In the rows, zero is written as 128.
Each row has a class, written as a number after it.
[140 142 175 136 104  92 137 138  54  76 203 121 111 140 144 169 187 131
 129 103  90 142 187 135 130 147  83 137 177  92 148 163 139 112  81 106
 126 156]  3
[116 137 156 142 109 115 143 119 128 118 134 134 104 121 128 132 101 144
 120 155 108 116 132 115 137 127 129 139 151 136 121 133 100 143 129 153
 106 103]  8
[121 163 187 163 169 149  91 121  74 139 106 118 165  75  90 143  58 154
 114 156 128 101 121 151 107 154 128  98 142 120 132  94 151 183  83 125
 160  87]  1
[141 104 135 113 144 115 177 151 142 162 121 114 141 148 118 143 124 122
 182 150 145 124 144 112 101 108 143  74 116 131 135 102 122 149 149 165
 114 157]  1
[124 190 103 129 109 125  50 161  72  86 197  99 157 118 128 129 164 128
 136 118 101  91 123 174 103 129 146 110 101  90  68  95  93 110 101   7
 154 122]  3
[132 112 159 135 133  96 139 122 151 139 112 102 114 152 127 145 123 153
 176  91 113 106 112 146 131 143 133 128 139  84 133 138 157 126 162 136
 121 167]  3
[133  95 135 131 138 128 145 132 156 137 102 114 125 159 105 128 124 156
 152  99 128 127 116 115 122 128 115 124 142 126 132 152 147 106 118 125
 148 156]  9
[127 145 128 125 129 108 117 138 142 136 125 116 127 116 116 120 115 124
 150 117 139 126 143 126 142 130 140  95 121 160 101 106 147 137 157 137
 103 153]  2
[162 122 139 159 118  91 142 125 136 118 187 142 155 128 139 126 177 109
 164 165 178 135 121 130 132 141 103 102 150 155 177  74 147 109  97 107
  90 120]  6
[121  91 140 123 124 107 192 120 177 161  80 132 128 136 140 131 135 119
 117 121 137 104  83 105 116  61 188 110 110  92 145 126 141  80 185 157
 143 165]  4
[147  97 116 173 181 138 208  91  80  92 167 173 134  80 178 158 133 146
 130 133 145 145 116 227 158 122 150 113 107 105 136 111 147 145 151 167
  72  48]  10
[133  85 123 150 119 118 135 152 151  92 157 112 135 131 111 117 120 145
 114 127 107 130 121  69 107  83 171 102 121  90 134 148 103  62 116 117
 143 133]  0
[122 132 158 154 149 131 124 106 104 134 118 157 137  98 127 126  99 106
 102 127  97 136 107 129 153 120 113 156 147 114 128 106 172 135 131 127
 118 123]  7
[155 158  91 109 120 159 134 121 142  85 107 112 110 140 125 101 126 113
  89 135 124 205 118  98 134  81 136 119 125  97 100 117 141  98 145 144
 112 102]  6
[150 119 133 116 129  72 212 123  93  38 135 120  85 135 122 155 147 149
 140  99  99 113 155 141 126  55 146  90 137  55  86 188 116  40 113 133
 131 171]  9
[147 107 141 167 152  77 118 123  95 104 117 192 137 141  91 139  96 111
 160 170  88 123 167 107 175 122 124  85 117 116  86  94 125 119  94 115
 123 184]  9
[134 162 146 112 116 134 154 141 129 129 118 122 125  87 126 127 123  98
 104 208 135 129 104 109  89  85  88 136 129 136  91 106 139 109 135 158
 151  80]  3
[122 134 137  88  78 121 144 158 152 163  91  67  68 177 168 127 218 128
  97  93 140 120  80 193  54 135  92 128 189  58 168 180 135 119 166 122
 123 215]  11
[ 96 100 117 142 133  70  91 171 112  95 117 177 118 162 124 104  85 219
  96 125 109  54 107 165  86 125 142  82 148 146  91 136 125 171 121  97
 129 193]  1
[116  76 229 159 106  88 138 205 180 123 205  90 108 138 109 130 118 139
  97 184  91 113 146 116 116 132 131 100  77  92 137 188 102 137 198 185
 101  70]  3
[122  95 136 123 145 111 148 137 114 132 119 129 128 124 124 113  98 137
 122 121 122 115 125 124 105 133 169 123 122 141 157 118 101 137 116 143
 125  90]  10
[129 127 115 146 122 118 150 124 150 157  79 147 134 151  99 125 141 132
 144 125 109 116 126 150 124 144 136 114 128 106 114 144 154 140 144 143
 127 166]  6
[122 123 139 134 106 121 125 136 158 165  99 106 106 128 106 133 112 144
 164 154 121 105 122 153 133 163  83 130 142 103  98 120 152 153 130 143
 132 158]  1
[118 101 181 170  97 143 110 151 121  98 121 103  96 168 101 124 117 155
 105 142  93  90 140 144 116 153 111 145 181  98  76 112 189 120 143  97
 125 145]  10
[119  71 209 156 126  92 160 119  97 123 185  88  88 132 136 172 141 139
  90 126 110 121 105 132 149 116 113 157 159  24 151 134 145  94 174 166
 140 104]  10
[122  77 134 127 111 121 138 132 140 154 153 123 115 135 113 132 120 153
 138 134 117 118 138 153 132 158  89 119 146 131 121 151 165 121 156 164
 134 139]  0
[163 115 167 138 143 103 119 141 111 142  91 116 114 166 112 111 112  91
 164 121 101 113 100 107 129 101 119 113 146  82 127 104 156 110 139 115
 109 160]  3
[ 93 158 158 190 121  85  96 111  95 186 104 141  91 122 146 135 109 116
 120  86 126 118 117 162 170 115  64 154 175  67  98  63 156 162 164 190
  81 176]  1
[138 175 110 107 168 170 109 105  82 147 103 113 137 154 113 139 119 100
 174 145 104 130 118 160 159  90 112  93 113 109  99 135 137 132 200 138
 116 110]  5
[127 149 110 108 132 143 132 146  98  51 138 125 136 138 152 117 149 155
 113  37 117 184 211  87 136 129 181 107 115 149 137 156 112 103  82 135
 140 154]  2
[119 156 113  99 140  65 185 126 120  80 130 114  76 133 174 135 115 186
 166 126 165 127 147 176 112 115  95 133 176 150  88 158 124 105 181 192
  96 186]  11
[144 137 156 193 140 178 142  90 153 152 100  89 100 124 140 129 112 158
 145 102 126 182  75 125 185 113  72 182 164  57 167 163 144 135 143  80
 101 102]  9
[144 191 181 128 155 159 217 164 109 137  89  81 104 145 166 136 154 112
 131 212 188 165 153 124  70  80  58 131 161  97 123 196 113 103 185 252
 154 109]  11
[136 133 155 143 163 114 143 152 142 104 125 150 146 140 113 119 112 111
  93 143 109 135 139 104  99  74 179  72 124 109 104 141 168 115 172 150
  98 175]  7
[135 180 108  99 128 122 118 130 148 113 161  96 131 116 111 138 152  68
 129 124 130 113 139 143 121  94 161 115 117  99  87 118 124 112 168 107
  95 106]  7
[138 119 109 106 108 154 101 116 100  82 157 129 125 116 135 122 120 108
 114  89 122 124 161 154 167 136 161 127  92 141 101  80 132  95  94 127
 139  44]  4
[127 140 162 127 154 156  95 122 114 128 114 112 121 120 140 122 104 120
  78 142 141 147  99 169 130 139 100 133 154 114 137  98 160 145 172 145
 111 111]  11
[126 124 131 144 143 104 115 136 123  97 128 146 123 134 134 128  88 129
 132 137 108 138 108 119 118 116 155 108 117 134 124 107 108 156 137 152
 107 100]  7
[127 110 131 143 128 115 146 141 141 185 107 129 126 145 129 133 130 153
 191 131 134 108 120 163 121 151  91 103 137 117 127 123 154 156 134 154
 120 187]  1
[140 121 157 155  95 103  91  94 117 107 115 136  84 167 129 159 146 138
 157 112  89 110 118 155 180 115  78  98 133  23 127 141 148  80 130 143
 141 181]  9
[125 105 164 124 162 124 150 145  79 179 122  88 109 158 130 125 103 128
 123 127 131 143 108 115 120 103 122 133 157 113  87  86 146 138 182 130
 151 146]  5
[134 138 132 129 145  97 119 135 103 125 116 144 125 145 137 108 117 116
 127 110 133 107 151 123 153 117 160 122 112 119 149 154  86 118 114 140
 136  94]  4
[129  77 156 124 105 130 154 138 133  94 106 175 145 137 129  89 113 116
  38 148  90 164 131  81 111 101 187  95 115 150 178  69 130 144 125 100
 105 135]  6
[112  96 126 129 111 118 107 143 129 141 159 122 116 142 113 130 106 159
 129 139 104 122 127 130 112 148 134 114 133 144 113 112 136 145 142 125
 123 130]  10
[135 133 141 123 144 107 130 120 105 169 104 143 127 131 130 129 103 142
 155 137 125  95 113 146 129 112 118  90 135 103 164 131 115 171 130 124
 118 151]  1
[136 175 150 141 154 147 137 107 108 142  90 143 129 136 109 128  85 118
 130 122 126 121 167  98 145  79 149 109 143 143 136 167 137 140 149 161
 108  90]  4
[136  92 150 110 134 111 120 128 141 151 103  93  96 149 112 123 109 125
 132 124 108 131 104 136 140 140 136 107 128  90 111 119 157 113 153 147
 135 154]  5
[119  50 103 121 100 198  94  80 150 109 138 201 139 106 159 120  76 179
  33 126 107 123  80 115 124 117 201 116 104 159 185  44 139 181 103  62
 136  45]  10
[108 158 122 108 102 160 170 135 128 169 154 101 116 166 124 135 168 136
 135  87 123  37 180 142  96  54 169 123 135  83  89 178 114 112 206  83
 129 135]  10
[133 126 148 153 123 121 112 134 156 133 129 129 128 111 120 131 108 101
 139 155 128 110 152 129 135 144 164 113 110 121 124  79  98 144 129 123
  94 122]  11
[100  67 128 152  68 123 102 152 185 162 141 124 135 156 129 107 111 163
 161  99 126  69 137  92  96 121 169  95  95 128 127  83 107  91 128 144
 170 152]  0
[147 214  88 108  95 144 170 135 120  90 107  83  89  92 164 119 168 138
 141  89 151 150 147 171  89  87 154  78 127 105  81 153 128 101 117 121
 110 148]  2
[124 146 130 116 105 125 153 127 174 156 109 109 117 155 114 138 145 134
 166 134 130  99 134 119 106 123 141 110 145 119 103 157 132 109 147 170
 129 170]  8
[133 107 148 127 118 118 125 130 152 117 127 113 103 127 140 112 111 129
 127 115 119 115 127 111 140 131 145 152 137 112 169 129  84 120 117 101
 105 119]  11
[130 162  50 114 120 132 167 105  77 165 140 170  76 181 172 149 144 148
 155  69 110 142 158 132 139  68 150 118 145 101  62 151  72 173 157 152
 101 150]  8
[128 142 143 134 129 121 135 121 135 127 103 141 116 116 148 125 125 131
 119 113 146 119 131 145 142 126 138 102 129 148 156 128 133 165 152 154
  97 111]  2
[143 141 135 143 129 122 160 148 158 158 126 125 121 126 128 137 153 135
 149 131 159 131 161 128 121 132 133  84 124 132 110 161 155 139 142 164
 122 159]  2
[131 145 137 157 132 120  85 109 133 125  93 146 151 130  97 124 109 122
 125 143 109 116 117 134 150 155 155 112 101  91 149 113 113 148 116 133
 140  97]  6
[112 107 128 145 120  44 132  95 120 174 112 158 130 118 110 161 103  57
 195 107 104 106 177 108 210 143 186 138  90 115  91  16  96 129 144 156
 111 166]  4
[148 136 149 129 161 112 139 113  81 147  46 132 140 148 129  86  96  94
 148 150 128 156  87 144 151 131 109 129 143 113 143  53 151 138 159 125
 122 154]  6
[117 143 146 171 138 151 151 140 116 197 152 166  99 135 134 164 131 185
  77 182 129  83 125 153  97 107  91 138 170  96 112 234 106 213 167 110
 142 106]  11
[120 116 116  97 111 157 151 118 122 109 136 141 136  96 104 120 107 115
 107 140  88 102 138 121 154  84 117 146 138 152  98  87 151 127 139  63
  96 122]  1
[152  79 138 130 157  43 120 119 124 156 157 174 114 122 136  77  84 100
 127 162 144  93 111 152 185 100 109  96 144 126 146  93 142 117 188 117
  58 158]  0
[138 188  82 124 143 162 147 108 103 120  74 165 139 128 140 120 138 140
 167 152 123  67 130 153 124  79 112 138 137  98  78 172 121  79 121  78
 168 178]  11
[125 111 140 116 128 105 137 125 149 134  97 122 119 136  98 133 105 158
 146 136 116 120 135 136 132 149 115 114 133 125 106 140 144 123 125 119
 154 175]  9
[133 124 141 134 109 105 127 128 150 131  92 118 125 155 107 115 127 143
 137 135 117 102 104 135 117 129 145 105 128  88 128 125 140 116 145 117
 145 158]  6
[123  88 111 142  82 106 103  86 178 123 100 181 149 100 139 135 140  79
 117 158 125 102 112 118 149 112 161  90  88  72 133  18 145  59 124 171
 156 175]  0
[121 220 107 184 134 214  70 114 106 141 136  98 163 136 116 165 202  84
 148 126 116 161 135 184 146 147  94 124 145 100 112 122 160 151 153  86
  86 114]  5
[106  96 145 107  94 144 122 116  54 150 114 134 113 173 151 141  91 173
 186  97 125 107 143 125 127 155  81 151 152 200 115  65 151 132 103 172
 209 107]  4
[139  67 106  87 121 104 119 129 121 118 128 126 118 131 124  89  99  98
 101 138 102 161  83 103 139 103 122 120 146 140 146  66 135 100 151 100
 102 151]  0
[129 118 130 139 116 137 139 146 155 163 111 111 116 139 112 134 113 157
 172 138 126 104 131 143 113 138 113 102 125 112 109 131 135 159 130 145
 124 143]  1
[123 135 156 128 130 122 116 141 132 101 117 113 127 142 132 119 103 121
 134 119 119 111 131 107 112 120 163 130 117 114 139 121 101 129 126 141
 143  92]  7
[118 120 148 140 107 141  96 124 144 150 110 107 114 148 127 111 117 127
 143 140 117 105 119 129 148 146 111 154 130  90 123  98 140 108 151 128
 143 126]  10
[123 223  78 118 141 112  70  77  98 146  85 164 147  83 142 107 126 111
 106 103  93 157  96 145 154 120 169 109 130  73 148 134  94 127  84  80
 115 203]  8
[120 165 106 155 131 124 139 141  81 104 188 165 134  73 154 151 178 129
  78 108 106 205 192 203 141 143 101  78 110  85 101 152 161 131  94 201
  83 171]  1
[139 160  71 129 116 135  99 115  94 121 101 211 144 109 140 112 128 103
 125 110 155 109 164 137 100 114 141  77 108 193 120  55  90 142  11 137
 142  84]  9
[121  78 135 145 124 118 145 129 136 162 138 143 130 116 135 116 108 126
 129 142 129 121 125 156 139 149 122 122 122 139 156 105 120 158 159 148
 105  99]  0
[123 152 132 147 139  96  98 131 161 140  98 128 122  92 116 120 103 122
 121 129 147 128 134 124 153 169 158 121 114 145 137 123 100 181 121 142
 110  99]  2
[146 149  95  80 154 126 165 135 116 144 144 140  98 101 109 116 100 163
 125  89 128  93 153 145 125  71 144  71 104 156  87 245 134 127 149 181
 120  79]  2
